Below are the code and all the weights of a small trained network. Each question names an input and a target symbol and asks about switching units off, where a switched-off unit gives its printed mean instead of its output.

import numpy as np


def w(rows, s, z=0):
    codes = np.array(rows[::2]) - 128.0
    scale = np.full(codes.shape[1], s)
    scale[-1] = z or s
    return codes * scale


def f(y):
    return np.maximum(y, 0)


def softmax(a):
    e = np.exp(a - a.max(-1, keepdims=True))
    return e / e.sum(-1, keepdims=True)


def log_softmax(a):
    a = a - a.max(-1, keepdims=True)
    return a - np.log(np.exp(a).sum(-1, keepdims=True))


def net(x, mask):
    ids = ['ΨΩαδζλ'.index(c) for c in x.split()]
    T = len(ids)
    res = E[ids] + P[:T]
    u = 0
    for l in range(2):
        r = res
        for j in range(2):
            rows = slice(4 * j, 4 * j + 4)
            q, k, v = (r @ M[l][rows].T for M in (Q, K, V))
            z = softmax(np.where(np.tri(T) > 0, q @ k.T / 4**0.5, -1e9)) @ v
            o = O[l][rows]
            res = res + np.where(mask[u + j], z, o[:, -1]) @ o[:, :-1]
        u += 2
        y = f(res @ A[l][:, :-1].T + A[l][:, -1])
        res = res + np.where(mask[u : u + 8], y, B[l][:, -1]) @ B[l][:, :-1]
        u += 8
    return log_softmax(res[-1] @ U[:, :-1].T + U[:, -1])


Q, K, V, O, A, B = {}, {}, {}, {}, {}, {}
E = w([
[165,80,156],'Ψ',
[136,69,5],'Ω',
[150,125,89],'α',
[165,26,105],'δ',
[187,162,129],'ζ',
[171,185,189],'λ',
],0.014)
P = w([
[250,99,254],'0',
[15,145,138],'1',
[192,105,85],'2',
[20,149,140],'3',
[206,101,93],'4',
[24,152,140],'5',
[221,109,107],'6',
[27,154,139],'7',
[224,102,114],'8',
[34,157,138],'9',
],0.015)
Q[0] = w([
[87,254,128],'L0H0',
[158,180,81],'L0H0',
[153,148,137],'L0H0',
[156,90,151],'L0H0',
[13,143,73],'L0H1',
[80,239,103],'L0H1',
[87,33,198],'L0H1',
[186,27,139],'L0H1',
],0.0095)
K[0] = w([
[98,129,118],'L0H0',
[100,94,121],'L0H0',
[98,161,148],'L0H0',
[141,106,139],'L0H0',
[96,108,95],'L0H1',
[37,171,53],'L0H1',
[159,138,188],'L0H1',
[249,127,136],'L0H1',
],0.015)
V[0] = w([
[121,101,124],'L0H0',
[142,117,128],'L0H0',
[206,121,145],'L0H0',
[102,98,194],'L0H0',
[2,124,160],'L0H1',
[174,235,139],'L0H1',
[163,133,87],'L0H1',
[225,156,168],'L0H1',
],0.0089)
O[0] = w([
[161,141,151,132],'L0H0',
[140,129,150,145],'L0H0',
[120,250,176,208],'L0H0',
[246,182,125,149],'L0H0',
[157,242,141,24],'L0H1',
[50,135,153,141],'L0H1',
[80,89,145,127],'L0H1',
[3,51,110,255],'L0H1',
],0.0064,0.0087)
A[0] = w([
[69,225,2,254],'L0N0',
[56,130,183,125],'L0N1',
[167,155,220,164],'L0N2',
[38,87,40,71],'L0N3',
[226,129,95,150],'L0N4',
[131,99,18,214],'L0N5',
[249,35,149,184],'L0N6',
[136,65,132,59],'L0N7',
],0.0089,0.0047)
B[0] = w([
[169,172,38,209],'L0N0',
[108,97,227,189],'L0N1',
[158,118,255,184],'L0N2',
[202,179,215,255],'L0N3',
[82,117,66,157],'L0N4',
[76,78,206,228],'L0N5',
[200,68,33,224],'L0N6',
[125,168,55,198],'L0N7',
],0.0074,0.0089)
Q[1] = w([
[27,124,39],'L1H0',
[122,115,86],'L1H0',
[131,123,140],'L1H0',
[221,126,118],'L1H0',
[148,145,202],'L1H1',
[174,79,2],'L1H1',
[175,160,221],'L1H1',
[202,20,178],'L1H1',
],0.0081)
K[1] = w([
[227,41,217],'L1H0',
[111,114,147],'L1H0',
[243,165,203],'L1H0',
[147,160,138],'L1H0',
[75,49,52],'L1H1',
[237,97,135],'L1H1',
[151,212,206],'L1H1',
[220,53,254],'L1H1',
],0.0076)
V[1] = w([
[85,184,141],'L1H0',
[99,95,71],'L1H0',
[133,70,105],'L1H0',
[154,207,92],'L1H0',
[112,130,126],'L1H1',
[5,110,75],'L1H1',
[173,106,67],'L1H1',
[140,94,83],'L1H1',
],0.012)
O[1] = w([
[191,145,155,79],'L1H0',
[189,145,188,93],'L1H0',
[117,114,80,150],'L1H0',
[123,148,157,69],'L1H0',
[78,143,123,113],'L1H1',
[92,2,223,5],'L1H1',
[50,87,36,103],'L1H1',
[79,63,74,117],'L1H1',
],0.0079,0.012)
A[1] = w([
[108,151,52,163],'L1N0',
[208,231,160,41],'L1N1',
[7,128,47,64],'L1N2',
[124,161,2,10],'L1N3',
[172,197,135,79],'L1N4',
[133,116,205,34],'L1N5',
[229,46,111,118],'L1N6',
[87,96,175,41],'L1N7',
],0.0094,0.012)
B[1] = w([
[110,182,66,240],'L1N0',
[168,59,96,231],'L1N1',
[86,85,193,237],'L1N2',
[52,171,244,252],'L1N3',
[216,9,125,191],'L1N4',
[76,112,2,166],'L1N5',
[139,209,163,179],'L1N6',
[69,80,5,145],'L1N7',
],0.0076,0.018)
U = w([
[137,191,105,152],'Ψ',
[113,52,92,45],'Ω',
[135,100,3,184],'α',
[102,132,110,76],'δ',
[131,157,197,254],'ζ',
[152,94,116,68],'λ',
],0.017,0.0045)

Each question gives the input, a string of symbols that net reads in full, and the target symbol t.
The units are the heads (4 rows each of Q, K, V and O) and the neurons (one row each of A and B). Each row of codes is followed by its name. A weight is (code - 128) times the scale printed after its matrix; where a second scale follows, it is the last column's (O, A, B and U).
mask holds one flag per unit, layer by layer, with each layer's heads first. A switched-off unit (its flag False) gives its mean, the last column of its rows in O or B, instead of its output. The means were averaged over made-up inputs and are rounded, as every weight is.
A unit's drop is (log p(t) with every unit on - log p(t) with that unit switched off) / (log p(t) with every unit on - log p(t) with every unit switched off).
The circuit of an input: a set's keep is (log p(t) with only the set's units on - log p(t) with every unit switched off) / (log p(t) with every unit on - log p(t) with every unit switched off). Starting from the 12 units with the biggest drops (on a tie, the unit counted first), units are removed one at a time, each time the one whose removal leaves the highest keep (on an exact tie, the one counted first), for as long as the keep stays at least 0.8.
circuit, biggest first: the units of the circuit, biggest drop first
unit that matters most: the unit with the biggest drop
k most important neurons: the k neurons with the biggest drops, biggest first
top k neurons in layer l: the k neurons of layer l with the biggest drops, biggest first
which heads matter: for each layer, one digit per head in row order, 1 if its drop is at least 0.15 and else 0, layers parted by /
input λ δ Ψ δ δ δ Ψ, target λ: top 2 neurons in layer 1 => L1N3, L1N1
input Ψ α Ω, target Ψ: unit that matters most => L0H0
input λ ζ α, target λ: top 2 neurons in layer 1 => L1N1, L1N3
input λ ζ δ Ω δ, target λ: 2 most important neurons => L0N3, L0N2
input ζ ζ Ω, target ζ: which heads matter => 11 / 01
input δ ζ λ λ Ψ Ω λ δ ζ, target δ: 4 most important neurons => L1N3, L0N6, L1N2, L0N3
input Ω Ψ δ λ ζ α, target Ψ: 3 most important neurons => L0N3, L0N0, L1N3
input α ζ λ ζ λ, target α: 3 most important neurons => L1N3, L0N2, L0N6
input Ω α Ψ, target Ω: 3 most important neurons => L1N2, L0N3, L0N2
input Ω Ω δ Ψ λ Ω ζ λ Ω, target Ω: which heads matter => 01 / 01
input Ψ δ α λ α Ω δ, target Ψ: 3 most important neurons => L1N3, L0N6, L0N2
input Ψ δ ζ δ δ ζ, target α: 2 most important neurons => L0N3, L1N1
input ζ Ω δ Ψ ζ, target ζ: 2 most important neurons => L0N3, L0N0
input ζ ζ λ δ Ψ λ α, target ζ: which heads matter => 11 / 01
input α δ ζ λ δ α Ω λ Ψ, target α: circuit, biggest first => L1N3
input λ δ ζ δ δ λ δ λ, target λ: 3 most important neurons => L0N2, L1N1, L0N3
input λ α δ Ω Ψ, target λ: top 2 neurons in layer 0 => L0N2, L0N3
input λ Ψ α λ δ λ Ω δ Ω, target λ: top 3 neurons in layer 0 => L0N3, L0N2, L0N1
input Ψ Ω δ α δ λ Ψ, target Ψ: top 2 neurons in layer 1 => L1N3, L1N1
input δ λ δ α δ δ Ψ, target δ: 3 most important neurons => L1N3, L0N6, L0N3
input Ω λ δ Ω, target δ: 3 most important neurons => L1N3, L0N3, L1N2
input δ ζ Ψ Ω ζ, target δ: 3 most important neurons => L1N3, L0N6, L1N2
input λ δ δ δ λ δ Ω Ω, target δ: top 2 neurons in layer 0 => L0N0, L0N3
